[ -4  -2  -1  -1  -4  -1   0   0  -1  -2   1 -18  -1  -2   5   0  -4   2
  -6   2  -4   2   7  -4  -1  -7  -1  -2  -1   2   5   0   3  -3   2   2
  -1   2  -7   4  -2  -3  -1] | zubo
[ -6   7  -1  -4   0   0  -5   3   0  -2   4  16  -3  -5   0  -1  -2   5
  -2  -2 -33   7  -1   0   0  -6   0   2  -7   1   7   0   0   0   3   4
   2   4   4   6  -3  -2   0] | zubo
[-7 26 -2  1 -1 -1 -3 -2  0 -3 -3 10  1 -2  1 -2 -2 -6  1 -4 18 -5 -5  0
  2  2  1  1  1  0  2 -1  1  0  0  4 -1  3  5 -1 -4  6 -3] | Tet
[-10  10  -9   4  -2   4  -3  -1   1  -4  -2 -32   0  28  10   0  -6  16
 -20  -3 -29  -4   7  -5   4  -8  -5  -3  14   0   8  -3   2  -2   3   5
  -3   5 -16  10  -2   0  -3] | Tet
[-13   2  -8  -9  -4   3  -4   2  -3  -3   1   3  -1 -23   3   1  -5  13
 -12   2  50   2  -7  -7   6 -13   0   0 -20  -1   5  -2   0   1   4  13
   0   7   8   8  -3  -4  -2] | zubo
[ 1 -7  2  5  0 -2  0 -1 -3  0 -3 -7  0 10  2 -2 -1  1  3  3  4  2  7 -1
 -3  5  0 -1  8  6 -2 -1  0  0 -5 -8  1 -4 -7 -1  3  0  1] | falo
[-4 14 -8 -7  0  1 -2  1  0 -1 -2 17  1 -7  0  0  2 -1  4 -2 10  2 -6  1
  1  0 -1 -1 -6 -1  1  0  0  0  1  3 -1  2  9  3 -2  0  2] | falo
[ -3  16  -3  -3  -1  -2   0  -2  -2  -1  -5  14   1 -21   1   0  -4   8
   0  -1  50  -5  -6  -1   3   2   1   5  -2   0  -2   1   1   1   0   1
  -2   1   7   5  -2   0   0] | Tet
[ -8   1  -5  -3  -1   4  -1   0   0  -3   0 -14  -3  11   6  -1  -8  13
 -12   1 -16   0   5  -7   1  -8   1  -3   1  -1   1  -2   1  -1  -2   2
   0   4  -6   4   1  -1  -2] | fuda
[-15  49  -3  -7   1   2  -3   0   3  -4  -3  37  -2 -19   1   2  -4  -3
  -2  -6  50  -7 -13  -2   9   2   0   6 -11   1   1  -1   3   1   0   9
   3   3  22   6  -7   1  -2] | Tet
[ -4   1   0  -7  -2  -2   1   1  -1   0   0   5  -2 -10   3   2  -7   0
  -2  -2  38  -2  -3  -3   2  -3   3  -1  -9  -1  -3  -2  -1   1   1   2
   0   0   8   1   0  -1   0] | nepo
[-7 16 -5 -3  2  3 -1  0 -1 -1 -1  3 -3  1  1  0 -4  4 -8 -1 22 -1 -6 -1
  3 -2  0 -1 -5  0 -2 -2  2  0  0  2 -1  2  6  1 -2  2 -2] | fuda
[ -4  16   0 -12  -1   3  -3   1  -1  -5   0  22  -1  -6   2   2  -3   3
  -5  -1  19  -1  -5   0   3   7   2   3  -7  -1   1  -1   1   0   3   2
   1   3  11   1  -1   2   0] | fuda
[-14  22  -3  -7  -4   2  -3   1   0  -3  -1  16  -6  -6   3   0  -5   2
  -6  -2   9   2  -3  -4   4  -7   1   1 -12   0   2  -1   0   2   4   4
  -1   4  11   1  -7  -5  -1] | zubo
[ 1 13 -4 -5 -3  3 -1  4  0 -1  1 11  2 -5 -3  0  4  5  0  0  8 10 -3  1
  1  0 -3  6 -7 -2  5  2  1 -1  3  8  3  2  9 11 -4 -1  3] | nepo
[  0  -2   1   0  -2   0   3   1   1  -2   4 -16   1   9   0   1  -1   2
  -9  -1 -50   3   4   1  -2  -8  -1  -1  -1  -1   2   0  -1   2  -1   7
   4   3  -6  -4   0  -5  -1] | zubo
[  3 -37   2 -23   0   4   0   7  -4   6   7  44  -4 -16 -12   2   3   3
   4   1 -50  18 -16   6  -2   2   3   4 -35   1 -12  -3  -5   1  -1   0
   3  -2  29 -10   8   3   3] | Tet
